Each row is followed by roughly how far along a hidden order it lies, from 0 to 15. A new part has a new order.
In the rows, zero is written as 128.
[ 96 114 119 122 117 128 138 150 173 113 136  46  94 150 174 127 137 141
 188 100 134 170  82 130 112 206 108 165]	0
[107 151 141  57 131 120 123 119 154 123 101 108 131 151 152 123 133 136
 127 120 123 131 126 125 122 172 105  93]	15
[133 141 116 130 139 135  94 117 122 111  91  30 109 173 187 151 111 111
 133 109 128  83  71 119 124 130  73  97]	0
[104 120 158 150 171 129 150 146 151 131  87  98 116 138 117 137 145 112
 138  99 123 146 138 156 140  92 118 153]	0
[118 142 134  84 127 128 121 136 155 116 109  36 138 145 116 151 124 123
 135 132 129 126 141 125 115 124 110 106]	0
[130 144 102 154 132 138 117 165  89 122 110  63 102 155 234 136 119 131
 171 121 135 153 139 139 107  94  80 131]	0
[103 138 138 148 124 129 132 158 127 126  93  62 115 133 112 148 125 129
 155 126 125 153 177 130 112  97 109 135]	0
[ 69 132 150  52 171 106 114 125 210  62 146  80 142 199 109 171 136  97
 175 116 132  20  27 106 111 160  97 106]	0
[ 73 144 123 121 152 129 134 142 157 119  67  33 105 181 146 123 162 117
 171 103 146 137 103 131 119 158  77 102]	0
[ 66 138 120 109 169 143 143 137   1 123 107  34 112 152 154 167 120 120
 120 122 130 130 165 138 131  99 126 136]	0
[142 133 111 170 135 138 129 144  89 123 125 105 119 128 168 128 124 110
 132 127 139 132 121 131 115  72 130 127]	0

New part:
[137 131 129 151 111 208 123 140 114 128 116 205 130 107 127 121 136 188
 140 130 117 133 141 119 161 118 129 131 132 217 123 112]	8
[180 127 128 127  91 173 124 153 121 117 115 163 135 135 129 123 118 130
 139 118 201 129 168 146  94 114 159 117 130 136 111 127]	10
[113 129 132 139 188  84 134 107 136 153 125   1 124 118 123 151 106 130
 126 140  93 128 167 143 141 143 136 141 131 150  57 136]	10
[115 131 131 131 152 101 129 116 140 145 138  78 127 116 123 140 127 147
 125 135  86 127 183 127 139 144 128 140 132 173  81 131]	11
[159 128 138 113 117 146 130 143 128 123 117 128 133 145 130 140 114 149
 130 147 135 126 233 129  58 133 166 130 133 147  36 137]	4
[ 87 132 129 116 136  87 131 111 142 132 137 151 125 128 125 133 151 147
 118 141  60 127 118 101 138 141 102 138 127 124 163 127]	15
[135 129 135 116 138 103 131 131 135 127 127  94 129 140 129 142 121 148
 124 142 111 126 189 118  92 138 145 134 131 143  66 138]	12
[160 131 135 106 119 165 133 131 135 144  92  55 133 135 110 150 118 152
 136 164  79 124 255 157  83 149 167 140 131 156  63 133]	0
[159 127 144 114 118 150 130 143 123 110 110 152 132 153 131 142 117 192
 131 153 125 128 221 112  50 134 155 133 132 144  41 136]	5
[123 131 138 130 111 188 127 139 116 121 111 199 129 124 125 131 143 216
 133 154  79 130 172  96 115 132 140 141 131 186 103 119]	6
[139 130 148 128 130 177 129 144 119 120 117 177 131 134 133 143 126 224
 130 164  96 128 241  96  75 139 164 143 136 212   2 130]	4

New part:
[135 206 179 142 127 130 130 123 108 116  46  99 124  37 116 117 123 131
 137 148 151 148 149 225 152 135 129 131 108 123 122 112 117 108  95  97]	10
[122  49  80 112 125 117 116 126 126 133 167 145 132 205 151 142 136 148
 137 134 114 125 108  17  99 108 120  96 125 128 126 132 139 138 164 157]	2
[123  50  69 115 129 126 133 136 158 139 197 152 133 167 139 136 135 118
 116 111  99 111 111  24 109 118 128 124 187 133 140 152 140 141 158 142]	7
[123  41  66 111 126 119 129 130 142 136 183 150 134 184 149 141 138 133
 128 126 102 120 110   1  98 110 124 106 173 131 134 148 142 134 164 148]	4
[136 124 116 123 117 114 118 114  87 113  40 101 128  58 151 130 137 184
 160 175 140 163 133  79 111 105 117  81 119 118 122 114 130 102 130 120]	1
[130 151 144 137 134 141 147 139 157 132 145 126 126  75 107 114 123  87
 104 100 120 117 139 193 151 145 138 168 181 133 137 142 123 124 108 101]	15
[135 218 179 146 130 135 137 130 125 122  83 108 123  38 110 114 123 112
 124 130 144 142 149 239 157 142 133 153 123 127 128 121 115 114  92  98]	13
[136 192 170 138 124 124 124 119  97 114  41  96 125  45 127 119 126 152
 147 161 152 156 148 184 139 127 125 118  98 120 121 108 118 106 100 106]	6
[135 164 151 133 121 118 117 115  93 113  47  99 126  87 136 127 129 167
 156 166 152 159 139 148 127 120 121  99  90 119 118 105 122 108 114 119]	3
[134 192 158 140 132 140 147 135 139 124 109 110 125  26 107 114 123 102
 113 121 130 133 146 226 157 146 136 164 167 130 134 133 120 113 100  92]	14
[124  62  94 116 123 115 111 119 109 128 140 136 131 216 151 142 135 161
 146 148 126 130 114  35 101 109 119  90  93 125 120 120 136 133 153 159]	0
[130  74 106 119 117 111 115 115  96 119  83 115 130 126 152 138 137 176
 157 170 133 156 126  47 104 102 118  81 114 121 122 117 135 116 139 137]	0
